Each row has a hidden value. The values are split into ranges, and the grade after each row names the range that its value falls in. Each part has its own value, ranges and names.
-1.46,0.58,3.07,-0.23,0.45,-0.95,-0.08,1.64,-1.37,-0.02,0.62,-1.70,5.33,-1.36,2.93,-0.59,0.86,0.69,0.22,-0.88,0.62,-0.50,-0.41,-2.19,0.74,-2.15,-0.17,0.67,0.22,1.06,3.12,7.28,-0.81,1.10,0.38 : z986
-1.31,0.81,-2.80,0.15,0.14,0.63,-0.25,2.53,0.22,2.05,2.21,0.71,1.04,0.70,3.19,0.17,-1.41,0.13,2.33,-1.64,0.17,-0.45,-0.59,0.06,0.22,-0.23,1.49,-2.36,-0.69,-0.65,-0.88,-0.79,-0.56,0.48,-0.46 : z814
-0.72,0.45,-2.34,0.07,-0.16,0.81,-0.46,4.94,-0.26,1.79,-0.01,-1.81,1.03,0.48,4.72,0.27,-1.97,0.18,3.93,-1.59,-0.29,0.65,-0.39,-1.32,0.06,-0.68,1.37,-2.47,-1.04,-1.02,-0.89,-0.43,-0.34,1.51,-0.63 : z440
-4.39,0.50,3.32,-0.04,0.50,-1.27,-0.08,0.54,-1.14,-0.65,1.01,-0.66,5.99,-1.93,2.21,-1.22,2.33,0.37,-1.59,0.07,0.69,-1.09,-0.35,-1.06,0.60,-2.29,-0.76,1.61,0.95,2.58,4.05,8.62,-0.77,-0.73,0.71 : z440
8.08,-1.56,2.24,-0.10,0.24,1.02,-0.70,5.38,-0.63,-1.26,-2.35,9.07,-4.07,0.53,1.80,0.58,-0.32,0.03,-0.79,-1.67,0.58,3.58,0.33,-1.63,1.09,0.15,0.52,-0.34,-0.05,-3.58,0.57,-2.82,0.32,2.62,-2.31 : z986
2.73,-0.53,-3.18,-0.26,-1.35,2.19,0.81,-3.87,0.97,-0.30,1.10,-3.03,-2.77,1.00,-4.41,0.14,-2.80,-1.77,1.77,0.58,-3.24,0.76,0.71,0.36,-3.02,4.24,-0.17,0.47,-1.08,-1.85,-4.15,-4.78,1.67,-1.01,0.78 : z814
-0.24,-0.20,1.23,-0.57,-0.42,0.23,0.40,-1.99,-0.55,-0.75,-0.97,-0.93,-4.39,-1.30,-0.76,-0.38,0.18,-0.28,-1.23,0.74,-1.19,0.25,0.04,-2.06,-1.25,0.26,-0.65,1.88,0.07,0.52,0.98,5.21,0.27,-0.90,1.28 : z814
6.45,-1.06,1.38,-0.17,-0.07,1.27,-0.59,5.91,-0.79,-0.43,-2.23,3.67,-4.52,0.63,2.59,0.96,-1.72,-0.31,1.33,-1.54,0.01,3.69,0.58,-1.51,0.66,0.76,0.78,-0.91,-0.59,-2.85,0.34,-3.73,0.75,3.66,-1.67 : z440
-3.11,0.25,-2.06,-0.44,-0.50,0.84,0.57,1.42,0.32,1.57,4.28,-7.35,3.96,-0.48,1.81,-0.33,-1.73,-0.49,2.82,-1.40,-2.06,-0.17,-0.87,-1.00,-1.93,0.86,0.23,-0.70,-1.02,0.52,-1.32,2.55,0.43,-1.74,0.60 : z440
-4.04,0.54,3.14,0.08,0.45,-1.30,-0.27,0.48,-1.21,-0.37,2.59,1.92,5.44,-2.27,2.22,-1.09,2.93,0.56,-2.07,-0.72,1.75,-1.21,-0.72,-0.49,1.31,-2.66,-0.77,2.26,1.05,2.16,5.37,8.06,-1.15,-0.46,0.83 : z986

0.00,1.14,-0.59,-0.70,0.32,1.75,0.95,-0.49,-0.45,4.27,0.62,0.97,0.34,-0.11,0.95,-0.13,1.20 : <56>
-0.56,1.20,-0.15,-0.70,1.21,0.60,-0.48,0.11,-1.29,-3.85,1.08,-0.45,-0.79,0.42,-0.74,0.03,-0.07 : <59>
-0.09,-0.85,0.60,-0.85,-1.07,0.41,0.30,-0.81,-0.01,-4.29,0.42,-1.15,-0.12,0.25,0.98,1.35,0.61 : <58>
-0.36,2.28,-0.78,-1.29,1.87,2.08,0.01,0.54,-1.63,-0.18,1.08,0.50,-0.34,0.17,0.20,-0.36,1.30 : <58>
-0.37,-1.29,0.39,0.18,-0.62,-0.24,-0.28,-0.09,-0.55,-8.20,-0.01,-1.66,-1.09,0.52,-0.29,1.78,0.36 : <58>
-0.86,1.66,0.39,-1.07,1.11,0.89,-0.37,-0.07,-1.24,-3.78,1.52,-0.63,-0.56,0.02,0.16,0.43,0.06 : <59>
0.04,-2.42,-0.55,-0.66,-0.21,0.93,0.43,-1.14,-0.74,-0.09,0.47,-0.44,0.09,0.69,1.35,-0.01,1.76 : <58>
-0.38,0.78,0.47,-1.48,-0.25,1.10,0.16,-0.37,-0.91,-6.16,1.00,-1.18,-0.54,0.27,0.79,1.55,0.61 : <58>
-0.18,2.51,-0.36,-1.92,1.20,1.86,0.57,-0.03,-1.04,2.66,1.39,0.73,0.19,-0.23,0.74,-0.47,0.50 : <56>
-0.40,0.16,-0.09,-0.19,0.57,0.41,-0.23,0.02,-0.56,-3.55,0.32,-0.59,-0.65,0.40,-0.98,0.39,-0.17 : <59>
-0.20,2.64,-0.57,0.02,1.32,1.66,0.41,0.76,-0.49,3.64,-0.33,1.05,-0.09,-0.32,-0.77,0.00,-0.18 : <56>
-0.32,-0.36,-0.65,-0.31,0.91,1.13,0.37,-0.80,-0.94,3.22,1.40,0.47,0.31,0.28,0.89,-0.83,1.61 : <59>
-0.03,-1.58,-0.19,-0.16,-0.82,1.65,0.66,-0.83,-0.02,-1.36,-0.04,-0.84,-0.35,0.44,0.76,1.01,1.97 : <58>
-0.53,0.34,0.20,-1.15,0.51,0.32,-0.57,0.11,-1.22,-8.91,0.63,-1.14,-0.94,0.58,-0.48,0.77,-0.50 : <58>
-0.48,3.87,-0.59,-0.83,1.14,1.51,0.17,1.68,-1.34,-2.36,-0.33,0.29,-1.10,-0.21,-0.89,1.53,0.01 : <56>
0.06,-1.80,0.32,-0.35,-1.21,0.81,0.41,-1.16,0.01,-3.22,0.13,-1.01,-0.09,0.41,1.09,0.91,1.33 : <59>
-0.42,0.93,-0.30,-1.15,1.01,0.88,-0.33,0.24,-1.23,-5.11,0.52,-0.48,-0.81,0.58,-1.21,0.52,0.03 : <58>
0.15,-0.78,-0.32,0.26,-0.60,1.11,0.95,0.66,-0.08,-1.06,-1.53,-0.10,-0.85,0.31,-0.37,1.70,1.63 : <56>
-0.14,1.38,-0.95,0.27,0.85,1.33,0.32,0.29,-0.66,2.29,0.16,0.74,-0.13,0.04,-0.32,0.00,1.02 : <56>
0.07,-0.86,-0.55,-0.91,0.42,1.00,0.38,-0.76,-0.81,0.72,0.82,0.21,0.40,0.43,0.93,-0.90,1.03 : <59>
-0.22,-0.52,0.50,-1.47,-0.45,0.52,-0.12,-0.65,-0.54,-6.63,0.84,-1.35,-0.32,0.40,0.92,0.90,0.32 : <59>
-0.37,0.77,-0.19,-1.16,0.10,1.70,0.24,-0.39,-0.68,-2.00,0.94,-0.65,-0.52,0.02,0.69,1.01,1.20 : <59>
-0.65,1.53,-0.09,-1.25,1.22,0.88,-0.31,0.23,-1.56,-3.52,1.23,-0.32,-0.47,0.22,0.24,0.07,0.18 : <59>
-0.85,2.29,1.64,-1.67,0.08,-0.28,-1.21,0.52,-0.74,-9.99,0.66,-2.27,-1.54,0.14,-0.89,2.35,-2.14 : <59>
-0.12,0.40,-0.32,-0.66,-0.07,1.32,0.48,0.44,-0.56,-3.02,-0.54,-0.75,-0.68,0.26,-0.11,1.13,0.66 : <56>
-0.12,-0.32,-0.46,-0.14,-0.12,0.99,0.41,0.26,-0.32,-1.85,-0.49,-0.48,-0.39,0.26,0.06,0.67,0.66 : <56>
-0.11,-1.00,-0.20,-0.66,-0.48,0.83,0.14,-0.04,-0.57,-5.64,-0.18,-1.15,-0.69,0.46,0.45,0.93,0.91 : <56>
